(in the rows, 128 means zero)
Each row is followed by its class; each block has classes of its own.
[155 112 158 110  87  46 151 157 157  57  92 154 144 129 108 168  69 179
 147 215  52 191 173 101 157 146 179  85 106 138 234 208] | j738
[142 119 140 121 133 142 104 147 137 111 115 134 123 130 145 132 129 145
 134 125 131 143 130 127 130 123 131 105 120 138 115 116] | j228
[150 121 147 116 129 142 133 148 123 106  90 131 122 124 142 137 127 144
 152 128 110 154 123 117 143 124 145  88 111 124 141 138] | j345
[129 136 136 123 108 117 142 119 118 134 144 126 134 131 130 132 112 122
 133 133 107 122 120 108 134 137 139 131  97 118 147 145] | j345
[120 137 118 153 125 147 115 103 119 158 169 144 140 116 101 146 164 141
 135 162 133 125 141 126 119 148 137 162 115 151 121 137] | j711
[130 133 105 152 134 167 112  98 118 155 154 134 125 118 109 137 168 152
 137 155 155 141 145 127 115 148 131 164 124 163 101 132] | j738
[142 126 149 111  77  76 147 129 144  79 121 142 136 128 134 146  74 153
 136 186  71 143 144  94 162 149 155 102  91 110 223 191] | j720
[132 132 138 123 100 112 143 120 133 107 128 125 130 135 134 140 117 126
 133 154  90 134 130 103 135 140 146 116 101 126 173 154] | j228
[163 105 160 111  76  47 142 151 159  57 107 155 154 124 115 177  71 175
 145 239  49 191 162  90 165 149 177  86 102 134 235 204] | j637
[143 126 122 123 166 192 101 123 114 125 134 131 122 126 138 123 161 152
 137 118 139 150 132 131 126 123 121 116 129 153 117 142] | j363
[130 128 116 132 147 168 120 112 114 126 141 123 124 115 106 126 149 149
 133 153 133 152 147 112 112 144 149 144 116 158 134 168] | j307
[109 141  91 144 130 188 120  78 115 175 170 128 111 119 128 113 170 113
 132  92 168  90 121 120 121 137 110 181 121 133 101  98] | j738
[146 123 143 113 118  96 128 142 140  83 110 136 133 125 110 142  96 166
 137 188  87 168 153 106 135 137 163 107 104 135 180 175] | j720
[125 128 118 142 171 208  88 119 100 161 138 134  96 124 131 126 180 150
 137 112 173 131 125 129 119 119 115 142 125 149  68 105] | j521
[122 123 125 135 172 195 113 129 107 149  97 110 105 107 129 115 182 150
 146 103 150 134 110 140 125 111 122 116 135 147  88 112] | j711
[122 139 117 135 125 154 115 101 126 152 170 132 124 132 117 127 156 136
 137 127 146 130 132 121 132 141 122 156 118 142 120 129] | j738
[140 135 126 136 109 107 131 116 122 123 150 149 146 121 108 151 111 147
 136 180  99 148 146 108 124 150 156 138 106 139 161 168] | j345
[123 136 114 136 129 169 126  88 106 156 160 125 111 131 134 115 149 129
 132 130 139 112 132 111 128 142 124 154 107 134 121 141] | j421
[125 138 112 141 142 154 115  96 111 152 158 148 113 116 115 134 135 142
 129 167 126 128 162 114 115 152 143 151 114 143 124 144] | j421
[147 120 133 123 139 170 116 125 122 104 102 126 116 124 143 131 151 157
 144 164 114 161 128 102 143 133 134 112 115 147 142 159] | j637
[121 132  90 157 195 252  85  78  84 189 162 127 104 112 138 120 205 153
 129 116 184 124 121 142 108 127 101 162 139 168  52 117] | j363
[ 96 142  97 158 136 194 121  77  89 186 157 127 110 121 132 108 179 121
 130 109 155  68 102 123 122 130 110 184 115 129  86 123] | j711
[110 131 106 159 175 211  91 109  98 176 145 141 110 136 137 120 174 164
 122 136 173 121 119 135 115 126 108 160 130 151  51 118] | j228
[133 132 124 134 133 128 125 117 126 117 143 130 133 118  99 142 135 151
 133 171 119 166 151 118 120 137 145 137 126 152 163 167] | j521
[124 137 127 138 134 131 119 107 114 154 163 140 120 123 121 133 118 140
 122 155 127 129 152 121 121 147 134 139 123 135 125 141] | j421
[132 126 122 125 171 194  96 132 110 148 126 134  92 116 161 101 153 132
 134  84 169 106 124 132 127 119 113 126 123 137  68  89] | j421
[151 112 124 110 154 165  93 144 121 105 112 151 105 117 146 115 130 160
 142 127 130 138 140 115 148 124 134 108 114 142 125 135] | j421
[ 92 145  81 174 196 241 103  73  85 211 160 109 107  99  96 108 221 136
 122 124 184 111 118 143  86 131 108 196 150 169  42 107] | j711
[105 141  82 163 185 227 105  68  94 191 161 123 102 115 105 112 201 137
 128 126 184 121 130 127  97 137 121 196 139 166  61 107] | j738
[139 124 142 132 114  97 132 136 132 116 122 134 132 136 119 147 105 166
 121 209  87 167 142 111 139 150 153 113 108 148 171 185] | j627
[104 147  89 159 151 205 106  75 102 213 184 111 110 130 126 108 191 114
 112 103 183  94 101 134 109 138  97 184 131 144  58  90] | j627
[119 144 100 150 152 190 114  86 109 153 161 128 131 129 111 112 190 134
 131 137 156 141 131 132 108 138 128 170 127 160  97 128] | j50
[133 128 120 141 147 159 124 111 101 142 129 123 119 113 110 141 150 156
 139 161 127 150 147 119 113 141 147 136 116 157 120 160] | j307
[126 133 137 119 124 118 133 117 124 125 157 141 137 138 122 142 113 137
 133 150  96 133 143 114 142 137 141 121 107 124 163 172] | j363
[129 133 123 147 133 137 135 110 106 136 123 131 130 117 121 134 148 140
 133 169 121 143 136 125 122 144 149 136 117 152 119 140] | j50
[136 128 136 131 126 118 134 115 120 113 135 144 136 134 117 153 113 152
 137 193  82 151 161 110 129 145 157 124 106 140 167 194] | j363
[128 137 131 128 156 152 126 117 129 128 136 105 127 122 103 122 144 142
 124 156 130 168 140 122 109 136 138 135 125 152 134 143] | j720
[138 123 125 114 100 139 125 105 149  98 140 128 127 121 120 145 136 133
 143 153  98 156 137  98 143 144 153 112 107 132 193 150] | j228
[103 141 126 144 128 160 128 107 101 163 137 126 115 131 134 119 154 129
 135 129 126  89 114 118 136 134 120 153 105 120 106 146] | j711
[116 146 111 147 125 159 137  92  96 162 142 125 104 113 135 131 153 119
 134 113 139  98 121 121 113 130 119 144 120 127 124 120] | j521
[142 123 127 129 152 153 112 119 135 132 150 129 127 107 101 135 142 138
 129 156 138 171 162 123 119 146 144 128 134 158 131 125] | j421
[111 135 100 158 193 248  81  91  91 199 160 128  98 122 139 113 209 137
 125 113 197 111 109 131 111 127  99 176 136 154  17  81] | j637
[130 134 127 148 139 136 123 115 104 148 152 151 136 135 122 149 135 161
 140 178 115 130 148 126 120 143 143 139 110 144 112 171] | j363
[134 128 143 133 115 105 135 116 132 118 132 133 138 129 107 146 127 150
 136 190  97 177 156 120 127 146 158 119 111 153 158 162] | j50
[111 144 112 159 135 192 140  83  93 189 167  97 116 108 127 132 181 117
 129 122 162 115 117 127 105 150 117 155 131 142  97 125] | j307
[123 131 112 144 170 183 102 100 107 174 169 127 126 127 107 129 168 130
 120 125 161 130 138 137 108 131 120 159 127 160  63 119] | j363
[122 142 107 137 126 175 113  92 117 158 162 127 119 138 132 119 161 127
 124 132 136 117 119 110 133 146 121 156 112 135 130 138] | j627
[130 129 129 132 148 148 101 136 111 126 124 153 110 124 137 130 126 157
 132 138 134 130 139 122 132 123 126 127 121 136 120 143] | j521
[140 117 136 118 150 152 103 160 110 110 103 148 113 130 142 134 127 174
 142 137 124 136 137 123 145 124 140 106 106 136 107 164] | j307
[141 119 143 115 126 129 110 142 135  99 112 145 112 128 143 129 117 163
 146 140 120 147 139 116 144 130 145 106 110 140 143 145] | j738
[125 129 122 138 185 202  89 130 107 161 128 123 107 124 126 118 164 162
 118 117 178 142 127 142 110 120 111 136 132 151  50  99] | j720
[130 126 139 136 136 114 118 142 135 144 142 138 133 147 104 142 130 159
 121 179 121 160 143 126 123 140 145 132 110 155 115 147] | j627
[105 155  95 155 171 236 107  68  92 189 172 103 102 122 128 100 194 125
 111 117 181 113 112 126 104 142  93 182 128 148  71 113] | j720
[149 115 141 112 127 144 122 149 138  74  74 130 122 100 140 136 133 158
 152 153  90 160 137 119 154 129 149  82 123 134 188 165] | j711
[124 127 136 139 120 116 138 126 123 125 121 141 139 127  99 145 135 158
 144 179  99 143 146 116 130 136 155 133 107 142 153 174] | j711
[160 110 162  87 112 103 138 163 145  50  78 117 125 116 136 145  96 166
 157 158  67 189 149 103 161 132 170  54 107 131 222 205] | j307
[129 130 121 144 106 143 144  94 112 141 139 118 115 110 126 143 146 131
 138 149 124 132 126 110 123 137 129 134 117 139 163 143] | j521
[126 124 109 129 186 217  83 119 110 170 146 131  94 115 136 100 175 127
 125  69 195 115 123 140 123 116 106 139 137 147  41  66] | j421
[145 111 158 109 130 136 107 162 125  82  77 143 116 129 143 143 126 184
 155 165  81 158 137 109 159 123 153  84  98 137 166 185] | j711
[109 143  97 155 178 204 115  82 107 180 158 108 111 123  96 118 196 135
 125 126 174 145 134 134  96 135 123 180 145 170  72 117] | j738
[112 129 102 146 195 242  77 105  88 189 163 124  98 118 127 109 193 150
 122  88 203 119 117 139 110 124 106 161 135 160  29 101] | j307
[137 112 152 109 120 120 105 169 130  96  97 153 124 139 146 128 116 161
 147 130 105 119 124 119 168 116 137 104  95 120 131 156] | j711
[149 124 139 110  92 105 145 120 133  85 128 139 140 128 119 145 101 155
 146 179  71 168 137  91 152 144 162 106  89 131 221 197] | j345
[118 132 105 141 169 177 102 106 108 151 146 129 113 115 110 113 147 148
 111 147 158 126 132 121 106 133 129 167 119 156  86 122] | j720
[132 120 123 134 177 188 102 127 103 154 119 134  93 111 141 114 155 148
 133 115 161 126 134 128 116 123 126 127 125 154  71 103] | j421
[121 138 113 146 149 170 116 102 120 154 149 129 117 127 101 134 169 151
 136 156 145 150 150 124 111 146 138 159 122 162  98 142] | j738
[134 124 140 114 139 118 123 141 126 106 134 138 133 135  90 141 116 161
 134 168 100 172 159 108 128 137 164 117 105 148 158 183] | j307
[128 119 123 147 160 196 105 119 112 154 110 125 105 123 148 131 171 146
 135 125 160 131 120 133 124 124 121 128 126 147  66  99] | j228
[131 137 126 131  88 124 135 101 124 127 162 130 127 129 129 136 134 116
 141 133 120 117 126 105 137 138 128 143 107 121 170 146] | j521
[151 121 131 124 133 163 108 127 117 113 124 150 108 114 157 129 134 149
 144 139 127 131 141 110 139 139 138 109 112 137 142 132] | j421
[141 123 120 130 110 117 133 119 121 111 130 153 139 116 119 141 105 150
 140 177  99 134 139  99 133 144 161 139  98 133 167 167] | j345
[139 123 124 126 175 196  98 122 111 141 122 125  98 112 140 119 164 146
 142 118 150 143 138 125 132 128 129 120 128 149  93 116] | j421
[141 127 144 127 119  97 141 132 129  94 115 138 145 129 111 141 119 150
 135 192  91 174 152 120 138 145 167 112 107 149 165 169] | j50

A new block, with new classes.
[ 95 116 130 151 155  97 130 144 159  84 128 107 170  49 182 127 113 107
 156 165 144 133 192  76  85 100 104 130 108 182 198 129] | j481
[128  98 166 166  78  90 125 152 141 102 177 146  77 190 185 151  62 163
 116  75 123 132  91 154 141 108 126  83 153 159 157 151] | j360
[122 108 100 118 136 158 105 150 133 217 105 123 126 109 106 107  31 128
 110 112 180 154 136  76 142 151 102 115  71 207 140 116] | j214
[134 137 128 137 133  92 148 108  74 144 200 143 113 164 144  92 114 127
  93  97 151 135 107 122 117 132 128 117 123 106 136 168] | j258
[140  81 161 130 128  85 169 145 100  57 197 162  61 192 161 134 142 142
 141 106 106 124  62 114 165 114 138 120 179 104 105 156] | j258
[159 161 113 150 133  57 102 130 122 105 128  85 173 103 130  79 115 124
  77 109 158 132 145 114  94 104  96 138 175 121 146 125] | j481
[130 150 124 139 143  57 109 145 140 143 139 138 143 127 109 116 113 153
 112 100 117  97 152 122 115 127 154 125 174 146 166 136] | j82
[164  92 130 146 104 150 116 170 122 139 127 154  91 165 101 154  49 156
 135  71 125 118 114  98 171 149 101 109  94 218 114 139] | j82
[135  92 133 151  82 114 107 157 134  90 180 132  94 171 160 150  58 151
 113  66  98 117 108 153 163 128 134  87 142 194 155 131] | j640
[ 94  69 161  99 101 101  88 167 204  97 135  96 116 146 208 144 127  87
 151 145  90  95 151 176 155 101 139 153 164 169 170 148] | j258
[102  96 141 112 127 157 156 156 146 100 140 126 104 142 126 131 173 143
 159 142 140 129  89 148 168 106 129 149 146  92  99  96] | j640
[184 195 143 185  89  47 102 153 117 101 149  93 213 165 156  92  87  89
 112  92 143 108 185 175  41 106  94  97 159 111 148 180] | j82
[ 85  92 150 155  51 148  91 178 191 132 125 102 110 182 183 174  80 138
 156 116 141 104 121 210 145 109 108 106 132 170 141 120] | j138
[ 81 112 133 139 147 114 125 140 151 135 115 100 197  61 175 120  99  94
 155 149 169 144 200  90  99 113  98 115 101 186 205 133] | j88
[126 209 136 177  94  62  99 131 116 186 122 118 178 168 132 122  83 132
  87 100 141 101 170 165  48 137 138  94 142 113 142 161] | j138
[159 185 138 129 144  65 170 108  92 115 154 154 117 169  80 107 173 182
  88  87 145  97 115 112 121 134 152 116 172  74 120 134] | j481
[119 136 129 131 156  52 115 143 150 125 122 112 114 115 114 108 148 167
 117 121 128 100 120 123 136 108 155 161 208 114 158 125] | j481
[155 106 171 143 113  75 166 143 101  60 193 164  69 216 139 139 147 167
 153  98 104 112  69 140 133 131 147 117 175  92  95 147] | j138
[152  90 165 152  85  84 140 181 129  54 187 137  94 199 185 135  88 133
 139  76 109 129  93 146 142 107 123  99 171 136 122 152] | j640
[164 156 106 166 124  60 103 107 111  90 137 100 159 121 139 106 100 127
  92 107 149 126 151 131 103 115 104 111 162 127 151 139] | j481
[129 114 119 163  84  90  81 143 131 164 183 128 130 165 182 122   4 141
  76  47 138 146 142 151 134 129 120  71 126 202 180 143] | j640
[108  83 156 108 136 163 183 137 130  86 128 158  44 169 107 154 203 173
 158 136 140 119  45 128 213 106 143 147 166  78  77 110] | j360
[169 105 170 155  89 101 145 174 130  70 163 162  85 218 156 149  82 153
 158  82 110 111 103 126 128 123 127  85 150 138 118 152] | j214
[110 138 141 134 162 100 161 135 115  95 123 116 186  84 147 109 154 102
 160 149 155 136 181  69  88 115 100 134 117 134 168 141] | j88
[119 150 119 137 165  85 167 109  94 109 128 127 187  66 122  93 132 115
 148 165 175 134 186  65  72 110  89 123  93 145 159 137] | j360
[154 118 126 129 139  89 100 120 131  75 118  85 130 124 105 121 139 133
 131 120 104 126 118 131 158 132 110 147 181 153 148 110] | j88
[ 71 103 105 133 146 117 119 131 158 154 133 121 161  69 175 127  55 101
 137 145 178 151 199  89  97 123 109  93  71 210 222 124] | j214
[100  87 118  85 162 130 170 102 105 157 149 150  77 121  90 100 169 176
 111 124 187 160  55 120 192 109 127 160 160  83 113 102] | j360
[103  96 121 134 169  95 142 151 150  61 153 133 163  50 158 125 138 107
 190 168 120 121 177  73 106  98 114 135 137 174 184 128] | j82
[162 169 106 147 143  95 117 101  87  95 131 110 137 136  94 100 139 121
  97 121 146 142 125 110 104 130 117 125 148  95 132 124] | j214
[114  96 150 126 107  75  84 177 195  97 102  97 134 117 151 152 102 136
 155 114  69  87 142 150 152 110 137 136 213 195 185 132] | j88
[130 139 158 124 155  42 121 151 150  90 123 106 153 132 135 107 188 111
 144 158  81  83 144 121 111 109 152 167 205 113 143 152] | j258
[138 111 148 105 143 134 139 163 119 137 107 121 130 130 110 119 119 113
 145 147 120 122 119  77 150 140 106 150 115 168  92 129] | j258
[126  73 147 157 119  93 109 168 150 125 180 129  92 150 167 126  66 139
 138  83 137 135 104 148 144 103 130 117 163 161 168 158] | j82
[122 128 136 107 104  94 130 132 146 120 152 122 157 135 154 105 146 102
 109 119 148 129 152 160 100 104 125 132 138  93 141 140] | j640
[117  31 152 118 141 108 134 171 172  80 199 145  33 150 143 136 134 164
 150  96 119 128  54 122 206 108 152 140 184 160 152 122] | j82
[ 95 137 118 116 111 163 168 130  86 186 141 148 110 173 107 118 128 157
 101 103 214 139  85 146 144 129 113 116 112  73  74 113] | j138
[163 152  94 158 114 105 112  85  91  86 157 124 103 139  98 131 107 171
  88  85 143 121 115 122 150 130 106  96 146 147 144 115] | j481
[132 152 155 124 139  92 145 145 135  86 125 150  93 172 102 141 180 154
 138 119  99  91 116 113 133 123 172 129 190  91 133 132] | j214
[ 79  59 156 117 120 138 117 175 210  97 121 106  94 142 163 156 171 133
 190 169 114 107  96 169 173 104 136 162 172 137 122 101] | j138
[ 73  89  97 127 138 113 133 147 154  99 156 113 159  43 174 115  99  87
 155 153 160 138 176  88 111  85  95 114 118 182 182 131] | j640
[ 98 170  84 145 163  99 139  74  63 161 153 128 185  77 104  90 124 133
  91 138 209 154 181  68  69 140 100 111  68 139 165 108] | j138
[155 170  96 132 134 138 141 108  51 224 129 131 167 124  62  75  82 131
  83  98 192 153 135 107  97 159 102 129  54 121  99 143] | j640
[ 63  73 131 121 111 151 107 180 192 152 133  96 112 124 170 127 110 127
 142 127 163 128 110 169 179  89 130 137 155 145 146 103] | j640
[ 87  68 155 100 119  66 117 150 219  97 127 112 151  79 209 120 160  83
 149 177 126 122 156 161 103  72 136 160 175 119 180 152] | j360
[138 137 137 129 110 119 144 124 131  89 159 151 128 138 122 137 175 128
 145 128 132 105 133 149 110 115 135 127 135  90 135 146] | j82
[127  53 170 115 151  96 182 162 140  49 179 169  21 177 145 143 157 155
 163 113 117 145  47  96 165 107 152 137 182  94 123 137] | j214
[102 120 131 125 121  61  79 154 185 131 113  90 166  94 157 120 109 121
 133 121 103  93 168 151 121 107 141 138 204 169 204 142] | j88
[181 194 124 179 134  75 134 116  68  88 151 117 164 137  91 101 143 115
  96 102 133 131 127 128  69 121 114 121 159  78 125 163] | j82
[138 128 146 112  95 104 135 135 134 113 156 133 135 180 145 116 141 123
  99  91 147 119 137 164 131 115 133 115 140  97 121 135] | j640
[142 149 158 143 133 156 204 142  91 103 126 160  99 181  96 140 188 176
 150 127 169 111  72 122 152 123 138 120 139  37  53 121] | j481
[ 89  31 207 121  89 119  95 230 244  73 104  91  72 188 198 188 110 130
 205 131  75 102 101 187 192  90 127 149 212 194 137 115] | j138
[124  98 177 152  91  75 108 185 188 113 149 112 151 138 217 121  70 108
 135 119 111 123 141 146  99  97 121 108 155 176 171 162] | j360
[ 96 136 123 143 177 109 159 130 133 130 127 105 195  31 157  91 131  93
 149 186 189 150 183  69  60 106 103 136  86 129 168 134] | j481
[ 92  93 118 143 133 105 115 175 177  98 150 113 175  56 178 125  79  98
 176 145 143 113 200  90 100  98  95 113 108 230 206 135] | j82
[ 95  64 147  78 152 149 179 164 171  68 141 127  95 121 133 121 225 129
 186 175 137 137  71 136 183  89 127 182 173  63  79  84] | j640
[167 165 125 134 156  86 161  77  67  57 150 132 108 148  78 106 195 157
  91 123 124 135  87 109 137 129 126 136 166  70 101 110] | j360
[151 150 151 143 133 106 142 150 116 196  87 115 182 119 113  85  94 112
 116 140 175 140 148 102  73 131  97 142  80 126 101 156] | j360
[176 169 119 158 122  79 140 114  98  83 142 117 150 145 115 109 131 142
 104 114 149 121 121 131 107 132 109 111 148  97 112 128] | j481
[149 104 161 114 172 111 144 145 118 158  90 125 126 124  99 102 117 138
 149 152 138 148 115  83 139 144 122 166 108 148 101 126] | j360
